Moves between states:
vu: rog->sek, duv->kav, bok->bol, sem->dum, zos->pel, zes->fid, kag->tez, puz->teg, nom->moz, sar->vis, teg->puz, gad->lop, vek->git, zir->tuz, maf->raf, von->tib, sek->rog, dok->por, til->nin, kem->fem, muk->lud, dof->diz, lut->pok, gan->let, vug->lum, vel->sog, rem->nir, pev->lag, kuv->zis, fal->zof, rak->dav, tal->gov, dum->sem, lum->vug, faz->rok, los->zem, mem->rul, zof->fal, lun->tum, tib->von, nem->bik, fid->zes, tum->lun, pok->lut, let->gan, fiv->mos, puf->ves, dob->mel, toz->sil, gen->vol, vif->zod, vab->kal, moz->nom, rar->zar, nef->liv, liv->nef, pel->zos, res->fop, gov->tal, zis->kuv, pil->sir, tuz->zir, nop->bag, bik->nem, fup->lan, lan->fup, rul->mem, zok->kap, zap->leb, tez->kag, zem->los, neb->beb, tud->der, fem->kem, pes->mol, kal->vab, vol->gen, lud->muk, ves->puf, sor->feb, lus->bav, leb->zap, gev->nuz, zun->kan, diz->dof, por->dok, nin->til, lem->zav, kav->duv, kan->zun, viv->baf, bap->lil, zod->vif, mol->pes, lag->pev, feb->sor, baf->viv, raf->maf, zav->lem, sir->pil, kap->zok, bol->bok, nuz->gev, zar->rar, git->vek, lop->gad, pip->nur, mok->zon, der->tud, nos->kud, lil->bap, bav->lus, dav->rak, mel->dob, sog->vel, bag->nop, zon->mok, vis->sar, mos->fiv, nir->rem, rok->faz, fop->res, nur->pip, kud->nos, sil->toz, beb->neb
sa: rog->rar, duv->nop, bok->sor, sem->kem, zos->vek, zes->nem, kag->fup, puz->dav, nom->nin, sar->tib, teg->rak, gad->ves, vek->zos, zir->pok, maf->tal, von->vis, sek->zar, dok->lag, til->moz, kem->sem, muk->vif, dof->viv, lut->tuz, gan->leb, vug->beb, vel->rul, rem->lun, pev->por, kuv->lem, fal->vab, rak->teg, tal->maf, dum->fem, lum->neb, faz->zok, los->liv, mem->sog, zof->kal, lun->rem, tib->sar, nem->zes, fid->bik, tum->nir, pok->zir, let->zap, fiv->pip, puf->lop, dob->pes, toz->zon, vif->muk, vab->fal, moz->til, rar->rog, nef->zem, liv->los, pel->git, res->bap, gov->raf, zis->zav, pil->tud, tuz->lut, nop->duv, bik->fid, fup->kag, lan->tez, rul->vel, zok->faz, zap->let, tez->lan, zem->nef, neb->lum, tud->pil, fem->dum, pes->dob, kal->zof, vol->mut, lud->zod, ves->gad, sor->bok, lus->nuz, leb->gan, gev->bav, zun->kud, diz->baf, por->pev, nin->nom, lem->kuv, kav->bag, kan->nos, viv->dof, bap->res, zod->lud, mol->mel, lag->dok, feb->bol, baf->diz, raf->gov, zav->zis, sir->der, kap->rok, bol->feb, nuz->lus, zar->sek, git->pel, lop->puf, pip->fiv, mok->sil, der->sir, nos->kan, lil->fop, bav->gev, dav->puz, mel->mol, sog->mem, bag->kav, zon->toz, vis->von, mos->nur, nir->tum, rok->kap, mut->vol, fop->lil, nur->mos, kud->zun, sil->mok, beb->vug
se: rog->pev, duv->vug, bok->mel, sem->lil, zos->nir, zes->kud, kag->mem, puz->vab, nom->pok, sar->bav, teg->kal, gad->kap, vek->tum, zir->nin, maf->nef, von->nuz, sek->lag, dok->zar, til->tuz, kem->fop, muk->zon, dof->tud, lut->moz, gan->nur, vug->duv, vel->lan, rem->pel, pev->rog, fal->dav, rak->zof, tal->zem, dum->bap, lum->kav, faz->puf, los->gov, mem->kag, zof->rak, lun->git, tib->gev, nem->zun, fid->nos, tum->vek, pok->nom, let->pip, fiv->zap, puf->faz, dob->bol, toz->vif, gen->lem, vif->toz, vab->puz, moz->lut, rar->por, nef->maf, liv->raf, pel->rem, res->fem, gov->los, zis->mut, pil->viv, tuz->til, nop->beb, bik->kan, fup->sog, lan->vel, rul->tez, zok->lop, zap->fiv, tez->rul, zem->tal, neb->bag, tud->dof, fem->res, pes->feb, kal->teg, vol->zav, lud->mok, ves->rok, sor->mol, lus->vis, leb->mos, gev->tib, zun->nem, diz->der, por->rar, nin->zir, lem->gen, kav->lum, kan->bik, viv->pil, bap->dum, zod->sil, mol->sor, lag->sek, feb->pes, baf->sir, raf->liv, zav->vol, sir->baf, kap->gad, bol->dob, nuz->von, zar->dok, git->lun, lop->zok, pip->let, mok->lud, der->diz, nos->fid, lil->sem, bav->sar, dav->fal, mel->bok, sog->fup, bag->neb, zon->muk, vis->lus, mos->leb, nir->zos, rok->ves, mut->zis, fop->kem, nur->gan, kud->zes, sil->zod, beb->nop
gi: rog->lem, duv->pel, bok->gan, sem->lut, zos->kav, zes->vis, kag->kap, puz->muk, nom->bap, sar->fid, teg->lud, gad->mem, vek->bag, zir->fem, maf->der, von->nem, sek->zav, dok->mut, til->fop, kem->tuz, muk->puz, dof->liv, lut->sem, gan->bok, vug->rem, vel->puf, rem->vug, pev->gen, kuv->rar, fal->toz, rak->zod, tal->sir, dum->pok, lum->nir, faz->lan, los->viv, mem->gad, zof->sil, lun->beb, tib->bik, nem->von, fid->sar, tum->neb, pok->dum, let->bol, fiv->pes, puf->vel, dob->pip, toz->fal, gen->pev, vif->dav, vab->zon, moz->lil, rar->kuv, nef->diz, liv->dof, pel->duv, res->nin, gov->pil, zis->zar, pil->gov, tuz->kem, nop->git, bik->tib, fup->rok, lan->faz, rul->lop, zok->tez, zap->feb, tez->zok, zem->baf, neb->tum, tud->raf, fem->zir, pes->fiv, kal->mok, vol->lag, lud->teg, ves->sog, sor->leb, lus->kud, leb->sor, gev->kan, zun->nuz, diz->nef, nin->res, lem->rog, kav->zos, kan->gev, viv->los, bap->nom, zod->rak, mol->mos, lag->vol, feb->zap, baf->zem, raf->tud, zav->sek, sir->tal, kap->kag, bol->let, nuz->zun, zar->zis, git->nop, lop->rul, pip->dob, mok->kal, der->maf, nos->bav, lil->moz, bav->nos, dav->vif, mel->nur, sog->ves, bag->vek, zon->vab, vis->zes, mos->mol, nir->lum, rok->fup, mut->dok, fop->til, nur->mel, kud->lus, sil->zof, beb->lun
ri: rog->viv, duv->mos, bok->lun, sem->lud, zos->pes, zes->zok, kag->sar, puz->pok, nom->vab, sar->kag, teg->lut, gad->nos, vek->dob, zir->dav, maf->mut, von->lan, sek->baf, dok->der, til->zof, kem->zod, muk->dum, dof->rar, lut->teg, gan->beb, vug->leb, vel->nuz, rem->sor, pev->pil, kuv->liv, fal->nin, rak->tuz, tal->vol, dum->muk, lum->zap, faz->nem, los->lem, mem->bav, zof->til, lun->bok, tib->fup, nem->faz, fid->kap, tum->bol, pok->puz, let->neb, fiv->kav, puf->zun, dob->vek, toz->res, gen->gov, vif->fem, vab->nom, moz->kal, rar->dof, nef->zis, liv->kuv, pel->mol, res->toz, gov->gen, zis->nef, pil->pev, tuz->rak, nop->nur, bik->rok, fup->tib, lan->von, rul->lus, zok->zes, zap->lum, tez->vis, zem->zav, neb->let, tud->por, fem->vif, pes->zos, kal->moz, vol->tal, lud->sem, ves->kan, sor->rem, lus->rul, leb->vug, gev->sog, zun->puf, diz->zar, por->tud, nin->fal, lem->los, kav->fiv, kan->ves, viv->rog, bap->zon, zod->kem, mol->pel, lag->sir, feb->nir, baf->sek, zav->zem, sir->lag, kap->fid, bol->tum, nuz->vel, zar->diz, git->mel, lop->kud, pip->bag, mok->lil, der->dok, nos->gad, lil->mok, bav->mem, dav->zir, mel->git, sog->gev, bag->pip, zon->bap, vis->tez, mos->duv, nir->feb, rok->bik, mut->maf, fop->sil, nur->nop, kud->lop, sil->fop, beb->gan
ze: rog->fem, duv->zok, bok->nuz, sem->zar, zos->kag, zes->mos, kag->zos, puz->liv, sar->pes, teg->nef, gad->lum, vek->fup, zir->lem, maf->kal, von->mel, sek->kem, dok->lil, til->vol, kem->sek, muk->dof, dof->muk, lut->zis, gan->zun, vug->lop, vel->lun, rem->rul, pev->res, kuv->pok, fal->gov, rak->zem, tal->zof, dum->rar, lum->gad, faz->nop, los->dav, mem->nir, zof->tal, lun->vel, tib->dob, nem->nur, fid->fiv, tum->sog, pok->kuv, let->kan, fiv->fid, puf->beb, dob->tib, toz->pil, gen->nin, vif->viv, vab->raf, moz->mut, rar->dum, nef->teg, liv->puz, pel->tez, res->pev, gov->fal, zis->lut, pil->toz, tuz->zav, nop->faz, bik->pip, fup->vek, lan->git, rul->rem, zok->duv, zap->nos, tez->pel, zem->rak, neb->ves, tud->zon, fem->rog, pes->sar, kal->maf, vol->til, lud->diz, ves->neb, sor->lus, lus->sor, leb->kud, gev->bol, zun->gan, diz->lud, por->bap, nin->gen, lem->zir, kav->kap, kan->let, viv->vif, bap->por, zod->baf, mol->vis, lag->fop, feb->bav, baf->zod, raf->vab, zav->tuz, sir->sil, kap->kav, bol->gev, nuz->bok, zar->sem, git->lan, lop->vug, pip->bik, mok->der, der->mok, nos->zap, lil->dok, bav->feb, dav->los, mel->von, sog->tum, bag->rok, zon->tud, vis->mol, mos->zes, nir->mem, rok->bag, mut->moz, fop->lag, nur->nem, kud->leb, sil->sir, beb->puf
te: rog->duv, duv->rog, bok->raf, sem->rok, zos->zav, zes->vif, kag->tuz, puz->von, nom->vel, sar->rak, teg->tib, gad->fop, vek->zis, zir->tez, maf->bol, von->puz, sek->kav, dok->neb, til->mem, kem->kap, muk->nem, dof->nur, lut->fup, gan->tud, vug->pev, vel->nom, rem->gen, pev->vug, kuv->git, fal->lus, rak->sar, tal->feb, dum->faz, lum->lag, faz->dum, los->mol, mem->til, zof->bav, tib->teg, nem->muk, fid->zod, tum->mut, pok->lan, let->der, fiv->baf, puf->bap, dob->nef, toz->kud, gen->rem, vif->zes, vab->nuz, moz->sog, rar->nop, nef->dob, liv->mel, pel->lem, res->lop, gov->sor, zis->vek, pil->leb, tuz->kag, nop->rar, bik->lud, fup->lut, lan->pok, rul->nin, zok->fem, zap->sir, tez->zir, zem->pes, neb->dok, tud->gan, fem->zok, pes->zem, kal->gev, vol->nir, lud->bik, ves->lil, sor->gov, lus->fal, leb->pil, gev->kal, zun->zon, diz->pip, por->beb, nin->rul, lem->pel, kav->sek, kan->mok, viv->mos, bap->puf, zod->fid, mol->los, lag->lum, feb->tal, baf->fiv, raf->bok, zav->zos, sir->zap, kap->kem, bol->maf, nuz->vab, zar->bag, git->kuv, lop->res, pip->diz, mok->kan, der->let, nos->sil, lil->ves, bav->zof, dav->vis, mel->liv, sog->moz, bag->zar, zon->zun, vis->dav, mos->viv, nir->vol, rok->sem, mut->tum, fop->gad, nur->dof, kud->toz, sil->nos, beb->por

In the rows, 28 stands for zero.

The rows follow the links: the fewer symbols apart two states are, the more alike their rows tend to be.

Each row is also shifted at random along 6 hidden directions that mean nothing.

Rows in random order:
Each row stands for one state.
row 1: [ 31  25  27  30  30  25  30  22  32  33  32  29  25  28  28  29  23  27  32  30  28  26  26  30  32  27  25  30  30  33  26]
row 2: [ 31  33  29  30  29  27  35  31  30  25  25  31  32  27  25  28  27  26  27  29  30  27  32  26  26  29  26  33  21  26  28]
row 3: [ 29  26  26  29  29  32  22  29  28  33  37  30  24  28  27  28  30  29  31  31  26  32  27  26  29  29  33  28  31  33  26]
row 4: [ 22  31  26  29  31  26  31  26  30  25  28  30  31  24  28  31  28  29  28  29  28  28  31  26  28  28  30  34  23  27  29]
row 5: [ 28  29  28  31  30  27  27  30  32  30  30  33  23  26  27  26  28  24  30  39  29  25  26  30  27  26  27  29  23  30  29]
row 6: [ 15  30  30  27  28  26  25  31  29  30  27  24  28  31  31  29  29  32  26  24  26  27  27  30  28  27  25  29  33  24  32]
row 7: [ 33  30  24  29  31  23  32  23  26  25  26  31  31  26  28  28  30  25  29  33  28  25  26  35  31  22  29  34  20  26  29]
row 8: [ 20  32  28  28  30  29  26  26  29  33  27  30  28  28  31  30  29  30  31  28  29  29  28  25  30  29  30  23  30  32  30]
row 9: [ 33  23  33  26  26  28  23  34  29  23  26  19  25  28  30  26  29  33  25  30  30  29  25  33  26  28  26  28  35  23  32]
row 10: [ 22  29  29  27  32  29  28  31  28  29  25  26  30  29  28  29  34  29  27  25  31  28  34  25  22  33  28  26  24  26  30]
row 11: [ 11  30  30  24  29  27  26  30  28  26  24  30  36  36  34  33  31  30  31  23  25  27  27  29  33  27  32  23  29  31  30]
row 12: [ 25  31  30  26  28  28  22  39  26  27  26  23  28  28  29  22  30  30  25  31  27  26  29  32  24  29  27  30  30  23  36]
row 13: [  8  25  29  30  31  29  29  25  29  30  29  27  24  30  25  31  34  28  29  22  31  29  28  28  29  32  27  28  28  32  25]
row 14: [ 25  30  30  30  25  33  23  35  26  29  29  21  24  27  27  24  31  32  23  27  31  33  30  26  19  30  26  29  35  19  32]
row 15: [ 20  25  32  28  29  30  34  30  28  22  26  30  32  28  27  28  29  24  28  32  30  28  30  31  31  32  35  28  23  32  24]
row 16: [ 31  26  27  27  30  27  31  28  24  22  27  24  31  27  27  27  34  29  25  28  29  29  29  33  26  29  32  32  24  22  27]
row 17: [ 27  30  28  28  29  27  30  30  32  28  31  31  31  31  27  32  26  30  29  26  25  28  30  26  29  28  29  32  27  29  29]
row 18: [ 31  36  24  34  29  31  26  29  30  34  31  32  23  25  22  28  28  26  28  29  30  29  29  24  25  27  25  36  26  27  30]
row 19: [ 33  29  26  32  27  26  31  24  29  32  28  30  25  30  27  28  30  26  29  29  29  28  24  31  27  22  22  31  27  23  28]
row 20: [ 23  30  27  35  26  29  27  31  30  34  33  28  18  26  23  22  27  24  27  37  29  25  24  33  24  24  19  36  28  21  30]
row 21: [ 22  29  30  29  27  26  40  25  30  31  31  32  32  25  31  27  15  26  30  33  28  24  29  30  35  32  27  30  31  35  27]
row 22: [ 18  31  32  27  30  32  27  35  28  26  26  29  32  30  26  29  29  27  28  25  29  28  32  26  28  33  32  27  28  33  29]
row 23: [ 33  30  27  29  30  30  32  25  25  34  28  33  29  28  29  26  27  22  32  29  29  26  28  30  34  30  31  25  27  35  25]
row 24: [ 24  28  27  28  29  25  33  22  26  27  27  32  31  30  31  30  30  26  30  30  27  26  26  33  34  25  31  27  24  30  26]
row 25: [ 32  22  30  24  30  24  24  28  32  21  28  27  29  27  32  31  27  33  30  33  28  28  25  31  32  27  32  27  30  33  29]
row 26: [ 38  30  22  30  31  27  31  21  25  26  29  31  29  26  26  30  34  27  29  28  28  30  28  31  28  24  31  35  22  24  26]
row 27: [ 30  34  29  29  28  28  29  30  27  28  23  26  29  27  30  26  27  27  27  26  32  27  29  29  28  28  26  28  29  26  32]
row 28: [ 38  32  25  28  29  31  31  27  25  30  31  32  33  27  30  28  28  28  29  28  26  31  32  26  30  31  35  28  28  30  28]
row 29: [ 34  28  27  28  31  32  24  30  24  28  27  25  26  26  26  26  37  27  27  27  32  31  29  29  25  31  33  27  26  27  28]
row 30: [ 13  32  27  32  31  33  27  28  30  40  32  36  26  29  25  31  30  25  32  26  28  29  31  20  29  33  29  24  27  37  26]
row 31: [ 36  35  21  27  31  30  19  34  27  29  32  33  30  26  26  27  35  28  30  32  26  29  31  25  24  27  34  32  22  28  33]
row 32: [ 25  26  29  31  24  25  33  26  34  25  35  23  28  24  29  29  18  36  25  28  26  30  28  29  30  27  25  39  38  24  28]
row 33: [ 33  32  29  28  27  31  26  37  29  26  28  32  31  28  26  26  29  27  27  33  29  30  32  25  24  30  30  29  23  26  31]
row 34: [ 28  31  24  30  30  27  23  29  29  33  32  29  26  26  29  26  26  29  29  32  27  26  28  29  27  27  26  32  30  29  33]
row 35: [ 26  30  31  27  30  31  25  38  28  29  31  30  32  32  26  28  29  28  28  26  26  27  33  25  27  33  30  26  28  32  29]
row 36: [ 23  33  30  29  26  27  35  32  27  28  27  32  32  28  28  25  21  24  27  33  28  25  29  32  29  28  26  32  27  27  30]
row 37: [ 33  30  27  25  30  31  22  31  25  26  27  24  30  27  30  28  31  32  26  26  30  33  33  26  25  32  34  27  31  26  32]
row 38: [ 41  33  26  31  31  35  20  34  26  36  32  35  21  24  24  22  31  21  32  36  30  27  28  27  28  29  31  23  26  35  31]
row 39: [ 27  30  29  28  29  29  24  31  31  29  29  27  27  30  26  32  31  32  27  25  28  31  30  24  25  28  28  30  29  27  31]
row 40: [ 19  28  28  28  33  27  30  24  31  29  26  30  32  31  28  35  31  30  30  22  28  29  32  24  29  31  29  26  26  32  26]
row 41: [ 28  23  32  26  31  29  25  30  28  28  26  25  26  30  30  27  29  28  29  29  31  27  28  29  28  32  28  23  29  32  29]
row 42: [ 29  27  30  29  26  30  31  26  26  30  28  28  29  30  29  27  25  26  29  26  29  27  26  32  34  28  28  25  34  31  25]
row 43: [ 23  28  32  28  29  32  19  38  26  31  26  24  22  30  25  24  34  26  27  28  31  26  26  29  27  31  28  24  30  30  31]
row 44: [ 26  28  31  32  26  31  35  31  29  25  30  33  29  26  23  27  23  22  28  33  31  28  29  29  32  30  29  32  25  32  24]
row 45: [ 25  28  32  28  28  32  22  37  30  34  33  32  25  23  29  23  19  28  31  38  28  26  30  25  30  34  30  25  35  39  31]
row 46: [ 23  35  26  32  28  29  36  26  30  27  27  36  32  27  25  32  26  24  29  29  29  28  30  25  30  26  28  33  21  29  27]
row 47: [ 31  26  32  27  29  28  28  33  28  27  27  29  30  32  28  27  28  25  29  30  28  24  27  32  31  29  28  27  27  31  27]
row 48: [ 23  25  29  31  25  26  33  29  32  23  33  25  25  26  24  27  25  31  25  31  27  28  26  33  28  27  25  40  30  24  26]
row 49: [ 41  30  26  30  28  28  29  25  28  21  28  30  29  27  26  32  31  29  27  27  29  31  27  29  31  23  34  34  26  27  27]
row 50: [ 29  30  27  32  24  31  36  24  27  33  32  27  29  27  27  27  22  28  27  24  29  30  31  27  28  30  24  33  35  25  27]
row 51: [ 20  30  29  27  31  28  30  22  25  32  23  24  31  29  33  30  29  29  29  18  32  28  30  27  29  32  27  23  33  31  28]
row 52: [ 22  27  28  30  30  30  31  26  29  28  31  32  27  27  27  30  29  26  30  31  29  31  28  27  32  29  32  28  25  34  24]
row 53: [ 27  24  30  26  29  25  29  29  31  20  29  27  33  33  28  33  31  31  28  26  25  29  27  32  31  27  31  32  25  28  25]
row 54: [ 26  24  30  26  26  30  27  29  29  22  32  31  32  31  28  32  26  30  29  29  25  31  27  30  35  25  35  30  30  32  24]
row 55: [ 27  20  33  23  29  29  26  35  29  21  31  26  33  31  29  29  29  31  29  31  26  28  31  30  29  33  35  26  28  33  26]
row 56: [ 26  22  34  28  25  29  29  35  31  20  31  23  26  25  26  26  21  31  24  33  29  28  28  33  30  31  30  35  34  28  27]
row 57: [ 28  28  29  32  29  27  32  28  32  27  30  31  26  29  23  31  29  26  28  29  29  28  28  28  29  27  26  34  24  29  25]
row 58: [ 30  31  28  29  28  23  28  34  33  26  30  31  29  27  27  26  23  29  28  37  26  23  28  31  26  25  24  36  26  25  33]
row 59: [ 27  29  28  32  26  32  34  26  25  33  31  29  27  29  24  26  28  23  28  24  30  29  29  29  28  30  26  31  28  27  23]
row 60: [ 29  30  27  30  28  31  28  29  28  25  28  33  28  29  24  31  33  25  29  29  29  31  27  28  30  24  33  30  23  28  26]
row 61: [ 32  26  30  27  26  25  28  22  32  28  28  24  28  27  37  31  23  37  28  30  28  30  27  27  30  26  28  27  37  27  32]
row 62: [ 27  28  31  30  27  26  31  33  28  25  30  25  26  26  25  21  25  25  26  35  30  24  26  37  28  27  24  36  29  24  29]
row 63: [ 27  27  26  28  31  27  24  25  28  28  27  28  25  28  29  30  31  28  30  27  30  28  25  30  31  27  30  26  29  33  28]
row 64: [ 31  34  29  29  26  28  32  27  26  26  24  31  33  27  30  28  24  25  28  28  31  28  28  29  31  27  29  28  29  29  30]
row 65: [ 33  31  28  28  32  29  28  31  29  36  31  34  30  27  27  26  22  24  33  32  27  23  31  26  30  33  26  27  28  38  30]
row 66: [ 26  30  27  31  24  29  30  28  29  28  32  28  28  27  28  28  26  31  26  29  27  31  28  27  26  25  27  35  30  22  30]
row 67: [ 29  32  26  28  28  26  30  25  29  30  30  30  30  25  32  27  24  30  29  33  26  28  27  29  30  25  29  30  29  28  31]
row 68: [ 34  24  29  32  25  30  37  20  28  29  33  24  28  28  27  30  20  30  28  19  29  30  28  30  35  31  27  32  40  32  21]
row 69: [ 25  29  33  28  25  28  36  36  31  23  31  35  36  28  26  27  18  26  28  37  26  25  32  29  30  30  29  33  24  31  27]
row 70: [ 25  33  25  29  28  27  30  29  28  27  31  30  30  26  29  27  32  30  27  33  26  30  30  29  25  27  31  33  23  22  31]
row 71: [ 35  27  28  26  30  28  27  25  24  25  24  26  30  27  32  28  30  28  29  26  30  29  28  31  32  30  33  24  31  32  28]
row 72: [ 35  27  26  31  27  27  29  21  30  30  30  29  23  24  30  28  26  29  30  33  30  30  25  30  32  25  28  30  32  30  29]
row 73: [ 17  24  28  31  32  28  32  24  31  33  31  28  26  30  24  31  31  27  30  25  29  27  30  28  28  30  24  30  26  30  23]
row 74: [ 28  24  32  26  26  28  34  32  28  19  27  28  33  32  29  28  30  28  26  31  28  29  29  32  28  28  30  30  25  23  26]
row 75: [ 25  27  33  24  28  32  21  37  29  33  29  29  31  34  32  27  26  30  31  27  25  28  28  26  30  32  29  20  36  34  31]
row 76: [ 20  28  32  24  30  28  23  36  27  29  24  26  32  35  32  29  32  29  29  23  27  26  29  28  27  32  28  21  31  29  32]
row 77: [ 30  27  27  29  28  32  29  28  25  30  31  28  29  29  28  26  33  27  28  29  28  30  30  30  28  31  32  27  27  28  25]
row 78: [ 29  22  32  27  28  30  28  32  28  25  30  22  28  33  28  29  31  32  26  24  28  30  28  31  27  32  27  29  33  25  27]
row 79: [ 22  31  27  28  30  28  28  30  26  35  29  28  29  27  28  25  25  25  30  27  29  24  31  28  28  33  27  27  30  32  30]
row 80: [ 30  33  28  28  30  33  26  34  27  29  28  32  30  25  28  25  30  27  28  33  29  30  32  25  26  31  34  27  24  30  30]
row 81: [ 26  25  29  27  32  27  27  33  26  28  26  26  28  31  28  24  34  26  29  30  29  24  29  33  25  30  27  26  23  27  30]
row 82: [ 30  30  27  27  30  31  27  32  27  30  32  30  32  26  28  27  26  29  29  28  28  28  33  27  28  33  32  30  29  32  28]
row 83: [ 27  26  31  28  28  24  26  30  31  22  25  25  26  31  29  30  30  31  27  32  29  27  25  32  28  25  26  30  28  26  30]
row 84: [ 24  33  27  24  33  26  26  28  28  25  24  34  35  28  32  32  27  28  32  30  27  26  29  27  34  27  35  26  24  37  30]
row 85: [ 21  29  31  29  25  27  34  33  29  23  29  24  30  26  27  25  25  30  24  29  28  27  31  31  25  30  26  37  29  21  30]
row 86: [ 30  24  31  24  25  26  28  32  29  26  31  23  30  26  35  23  23  34  27  36  27  28  29  30  26  30  27  29  35  24  33]
row 87: [ 36  29  30  27  25  27  33  25  32  21  29  30  33  28  32  34  23  34  28  28  27  33  29  25  30  25  30  32  30  27  29]
row 88: [ 33  28  28  23  32  29  20  35  23  24  27  28  31  28  30  24  34  27  28  33  28  26  27  34  29  29  35  26  25  29  32]
row 89: [ 23  27  31  27  28  24  35  24  31  25  29  32  33  30  29  32  19  26  31  27  26  24  25  32  41  26  29  31  30  38  23]
row 90: [ 31  24  28  29  30  27  29  27  33  25  32  30  28  26  26  32  26  30  30  32  28  29  29  27  31  28  31  31  26  34  25]

Some states, each with its row:
zem row 9
rak row 43
lus row 16
ves row 67
nin row 37
rul row 82
muk row 60
fem row 18
lut row 64
dav row 56
toz row 13
faz row 66
lem row 2
moz row 45
rog row 39
leb row 73
zes row 48
zok row 32
gev row 23
zof row 71
kal row 38
vel row 28
sil row 63
mem row 79
zon row 52
nom row 80

Row, symbols taken left to right, then the row they reach:
row 72 ri vu te sa: row 31
row 20 vu te ri sa gi: row 22
row 1 ri sa ri ze: row 24
row 68 ri sa ri ze: row 74
row 69 sa te te ri: row 78
row 70 ri te te se ri ri: row 54
row 25 te gi se se: row 81
row 83 se se se ri vu ri: row 90
row 6 se vu se vu sa: row 11
row 42 se gi sa sa te ze: row 5
row 85 se vu ze: row 65
row 10 ze gi vu: row 84
row 15 se ri ze: row 33
row 44 gi se sa ze se: row 57
row 14 gi ri ze te ze se: row 3
row 75 gi se se gi sa: row 76
row 8 sa ze se te: row 58
row 49 sa te te ri: row 46
row 86 ze gi te vu: row 30
row 50 vu vu se vu: row 21
row 47 vu te ri se ri ze: row 29
row 7 ri ri ri: row 34
row 77 se ze ze: row 59

